Below is a small trained network, with its code and all its weights. Each question gives an input and a target symbol and asks what happens when units are switched off, that is, made to give their printed mean instead of their output.

import numpy as np


def w(rows, s, z=0):
    codes = np.array(rows[::2]) - 128.0
    scale = np.full(codes.shape[1], s)
    scale[-1] = z or s
    return codes * scale


def norm(h):
    return h / np.sqrt((h * h).mean(-1, keepdims=True) + 1e-5)


def softmax(a):
    e = np.exp(a - a.max(-1, keepdims=True))
    return e / e.sum(-1, keepdims=True)


def log_softmax(a):
    a = a - a.max(-1, keepdims=True)
    return a - np.log(np.exp(a).sum(-1, keepdims=True))


def net(x, mask):
    ids = ['ΓΘΠΣΩαβδεζημξτφψ'.index(c) for c in x.split()]
    T = len(ids)
    res = E[ids] + P[:T]
    u = 0
    for l in range(3):
        r = norm(res)
        for j in range(3):
            rows = slice(2 * j, 2 * j + 2)
            q, k, v = (r @ M[l][rows].T for M in (Q, K, V))
            z = softmax(np.where(np.tri(T) > 0, q @ k.T / 2**0.5, -1e9)) @ v
            o = O[l][rows]
            res = res + np.where(mask[u + j], z, o[:, -1]) @ o[:, :-1]
        u += 3
    return log_softmax(norm(res)[-1] @ U[:, :-1].T + U[:, -1])


Q, K, V, O = {}, {}, {}, {}
E = w([
[123,214,141,159,180,201,57,154,22,116],'Γ',
[209,118,41,195,105,204,108,178,101,91],'Θ',
[195,223,81,197,201,83,116,165,129,228],'Π',
[119,214,117,175,97,170,134,241,140,138],'Σ',
[168,118,21,100,111,130,122,214,150,204],'Ω',
[179,188,27,123,142,60,118,219,21,92],'α',
[199,128,184,118,32,127,199,104,39,188],'β',
[117,146,142,77,189,129,121,222,89,204],'δ',
[175,109,48,85,177,137,60,132,55,169],'ε',
[110,204,100,62,128,110,46,169,100,180],'ζ',
[250,116,192,129,152,124,98,165,166,147],'η',
[133,148,70,158,155,227,87,134,143,214],'μ',
[115,116,89,57,104,200,84,204,75,119],'ξ',
[188,217,28,128,79,124,33,125,105,125],'τ',
[71,78,149,151,125,86,115,116,157,100],'φ',
[183,102,68,200,208,207,171,226,73,165],'ψ',
],0.002)
P = w([
[72,155,121,75,155,143,235,26,187,4],'0',
[214,180,109,124,119,169,95,177,88,188],'1',
[183,166,98,138,110,146,89,177,73,189],'2',
[166,153,95,157,115,139,74,178,73,201],'3',
[145,145,103,168,104,130,60,186,73,211],'4',
[137,128,93,180,98,117,52,201,70,210],'5',
[133,118,91,192,113,116,31,214,72,217],'6',
],0.0011)
Q[0] = w([
[178,177,125,54,152,189,181,96,145,108],'L0H0',
[184,186,50,115,139,171,102,205,62,206],'L0H0',
[24,27,249,237,120,2,116,38,230,94],'L0H1',
[117,222,194,133,179,100,129,47,233,67],'L0H1',
[100,107,115,165,118,107,96,147,127,145],'L0H2',
[64,100,112,134,100,97,142,102,92,137],'L0H2',
],0.0054)
K[0] = w([
[197,145,146,119,46,138,161,131,21,198],'L0H0',
[62,44,161,206,62,62,95,130,79,171],'L0H0',
[133,195,84,73,209,185,177,87,214,61],'L0H1',
[190,253,105,111,146,215,109,114,157,156],'L0H1',
[108,122,135,107,144,137,153,74,167,93],'L0H2',
[102,127,149,109,163,121,123,132,185,64],'L0H2',
],0.0049)
V[0] = w([
[154,135,168,115,152,134,113,65,63,125],'L0H0',
[180,168,168,77,61,132,227,93,118,154],'L0H0',
[157,87,76,98,150,99,145,102,117,132],'L0H1',
[122,160,113,134,95,97,89,95,158,142],'L0H1',
[105,187,147,85,183,117,177,112,149,158],'L0H2',
[246,252,85,12,151,211,201,140,107,89],'L0H2',
],0.0027)
O[0] = w([
[119,118,136,198,169,131,33,103,63,115,141],'L0H0',
[81,115,61,188,133,105,41,227,139,168,160],'L0H0',
[179,57,54,105,125,102,116,121,94,173,125],'L0H1',
[124,173,120,131,92,89,103,73,171,160,126],'L0H1',
[178,142,185,67,160,101,190,114,69,189,128],'L0H2',
[228,244,152,4,128,231,172,112,129,113,252],'L0H2',
],0.002,0.0033)
Q[1] = w([
[45,27,129,224,150,38,68,136,191,147],'L1H0',
[188,131,119,154,109,189,67,186,109,221],'L1H0',
[230,236,119,61,125,237,15,254,74,181],'L1H1',
[9,4,147,197,127,27,137,44,183,79],'L1H1',
[40,91,162,101,250,159,149,134,183,91],'L1H2',
[16,72,120,195,202,42,47,45,231,41],'L1H2',
],0.0057)
K[1] = w([
[112,130,114,166,210,107,190,23,218,99],'L1H0',
[77,32,246,78,46,67,122,130,107,45],'L1H0',
[68,36,179,189,120,46,41,195,143,92],'L1H1',
[153,212,94,61,160,160,218,60,129,112],'L1H1',
[186,158,195,1,168,240,239,138,66,181],'L1H2',
[195,219,77,59,131,187,207,16,147,109],'L1H2',
],0.005)
V[1] = w([
[162,174,67,179,182,139,233,93,149,129],'L1H0',
[136,149,97,180,135,100,110,216,130,83],'L1H0',
[107,89,174,113,18,210,195,53,113,148],'L1H1',
[122,150,127,97,101,54,207,53,22,167],'L1H1',
[98,58,191,71,251,129,167,188,76,192],'L1H2',
[128,121,187,17,59,189,130,186,102,70],'L1H2',
],0.0021)
O[1] = w([
[214,171,95,209,166,151,138,108,155,198,112],'L1H0',
[150,131,120,167,64,81,183,143,52,139,86],'L1H0',
[42,101,54,157,31,163,134,97,18,200,138],'L1H1',
[128,220,90,175,138,45,106,151,56,214,158],'L1H1',
[50,86,204,72,235,124,196,184,112,221,157],'L1H2',
[151,113,160,98,129,199,88,253,101,93,249],'L1H2',
],0.0022,0.0014)
Q[2] = w([
[164,105,86,147,23,163,78,194,58,242],'L2H0',
[88,122,42,116,205,105,184,62,245,40],'L2H0',
[66,102,48,119,199,137,45,186,189,91],'L2H1',
[240,206,102,73,88,241,30,251,29,212],'L2H1',
[2,44,15,149,215,54,16,91,225,143],'L2H2',
[10,122,133,206,176,52,220,85,252,28],'L2H2',
],0.0058)
K[2] = w([
[73,23,101,225,81,15,39,190,167,126],'L2H0',
[190,188,91,41,93,193,254,41,135,143],'L2H0',
[235,129,213,120,33,163,187,151,30,200],'L2H1',
[58,43,151,234,90,46,37,196,104,143],'L2H1',
[173,155,137,11,126,138,223,12,96,136],'L2H2',
[180,215,119,98,141,237,212,126,147,118],'L2H2',
],0.0057)
V[2] = w([
[252,212,240,102,75,169,60,136,69,221],'L2H0',
[67,175,192,140,182,116,68,87,106,45],'L2H0',
[79,126,113,169,161,217,96,92,151,174],'L2H1',
[112,123,177,90,44,142,213,63,63,125],'L2H1',
[104,185,168,211,120,144,179,184,164,122],'L2H2',
[175,81,127,211,176,147,150,125,64,84],'L2H2',
],0.0031)
O[2] = w([
[51,92,144,151,127,91,143,61,143,98,254],'L2H0',
[141,209,192,115,159,153,55,124,82,104,84],'L2H0',
[109,88,135,161,154,253,58,95,196,192,126],'L2H1',
[85,69,184,156,24,109,169,72,70,170,145],'L2H1',
[91,219,159,239,100,123,199,193,166,121,118],'L2H2',
[157,84,119,201,182,140,195,79,17,79,120],'L2H2',
],0.0038,0.0054)
U = w([
[74,202,204,202,189,180,73,92,47,59,144],'Γ',
[224,80,57,219,49,212,151,110,126,6,37],'Θ',
[148,219,95,212,238,21,153,80,202,194,147],'Π',
[79,221,163,205,54,144,193,227,208,98,97],'Σ',
[190,63,28,46,80,69,183,176,230,190,67],'Ω',
[136,187,37,128,179,30,183,144,59,23,157],'α',
[50,109,112,197,39,65,167,81,21,195,185],'β',
[59,116,231,55,237,77,178,214,92,234,64],'δ',
[190,40,84,52,217,98,60,31,49,148,96],'ε',
[60,209,195,25,97,33,33,91,187,175,72],'ζ',
[217,69,255,121,146,84,167,100,212,35,195],'η',
[89,102,94,196,150,237,60,57,221,220,154],'μ',
[103,51,201,22,40,231,115,205,82,64,47],'ξ',
[191,204,46,159,18,92,31,24,171,43,79],'τ',
[195,168,99,169,120,127,23,241,54,221,255],'φ',
[152,44,119,208,240,190,247,210,76,137,89],'ψ',
],0.0063,0.0037)

Each question gives the input, a string of symbols that net reads in full, and the target symbol t.
The units are the heads (2 rows each of Q, K, V and O). Each row of codes is followed by its name. A weight is (code - 128) times the scale printed after its matrix; where a second scale follows, it is the last column's (O and U).
mask holds one flag per head, layer by layer. A switched-off head (its flag False) gives its mean, the last column of its rows in O, instead of its output. The means were averaged over made-up inputs and are rounded, as every weight is.
A unit's drop is (log p(t) with every unit on - log p(t) with that unit switched off) / (log p(t) with every unit on - log p(t) with every unit switched off).
The circuit of an input: a set's keep is (log p(t) with only the set's units on - log p(t) with every unit switched off) / (log p(t) with every unit on - log p(t) with every unit switched off). Starting from all 9 units, units are removed one at a time, each time the one whose removal leaves the highest keep (on an exact tie, the one counted first), for as long as the keep stays at least 0.8.
circuit, biggest first: the units of the circuit, biggest drop first
most important unit: the unit with the biggest drop
heads that matter: for each layer, one digit per head in row order, 1 if its drop is at least 0.15 and else 0, layers parted by /
input τ μ β β μ β, target μ: circuit, biggest first => L2H1
input Ω β φ, target Ω: heads that matter => 111 / 000 / 100
input β β Γ β, target Γ: heads that matter => 101 / 000 / 110
input μ φ β μ β δ, target μ: heads that matter => 101 / 110 / 010
input Ω β η μ β, target η: circuit, biggest first => L1H1; L0H0
input φ η β, target φ: circuit, biggest first => L0H2; L2H0
input τ ε φ β β ξ Θ, target τ: heads that matter => 010 / 001 / 000
input δ ξ φ α Ω, target δ: heads that matter => 101 / 001 / 000
input φ ζ μ φ φ Π ψ, target φ: circuit, biggest first => L2H0; L0H2
input β μ β Ω β, target Ω: circuit, biggest first => L2H0; L2H1
input β φ α η, target β: circuit, biggest first => L0H0; L1H1; L0H2
input Γ φ Ω τ Ω, target Γ: heads that matter => 111 / 000 / 101
input β β δ μ β, target δ: circuit, biggest first => L1H2; L2H1; L1H1
input μ μ φ, target μ: most important unit => L1H0
input Γ φ μ, target Γ: circuit, biggest first => L2H0; L0H0
input ε ε μ μ β μ, target β: circuit, biggest first => L2H1; L1H1
input β Σ ζ ξ ξ β, target Σ: circuit, biggest first => L0H0; L2H2; L2H1
input ζ β Θ β Π β, target Π: circuit, biggest first => L2H1; L1H2; L1H1
input φ α ξ μ μ, target φ: circuit, biggest first => L0H2; L2H0
input α β Π φ Ω ξ μ, target α: most important unit => L2H1
input φ μ Γ φ φ β, target φ: circuit, biggest first => L2H0; L0H2
input ε ζ Ω φ ξ, target ε: circuit, biggest first => L0H1; L2H2
input β ζ β, target ζ: circuit, biggest first => L2H0; L2H2; L2H1
input μ β β β ε β, target ε: heads that matter => 000 / 000 / 011
input ξ φ β, target ξ: heads that matter => 111 / 011 / 100
input μ α ζ β Γ ε φ, target μ: heads that matter => 101 / 110 / 010
input φ β α Σ Θ, target φ: heads that matter => 001 / 000 / 100
input ξ Σ β ζ φ Σ, target ξ: most important unit => L0H0
input μ β β Γ ξ Ω β, target Γ: heads that matter => 100 / 010 / 111
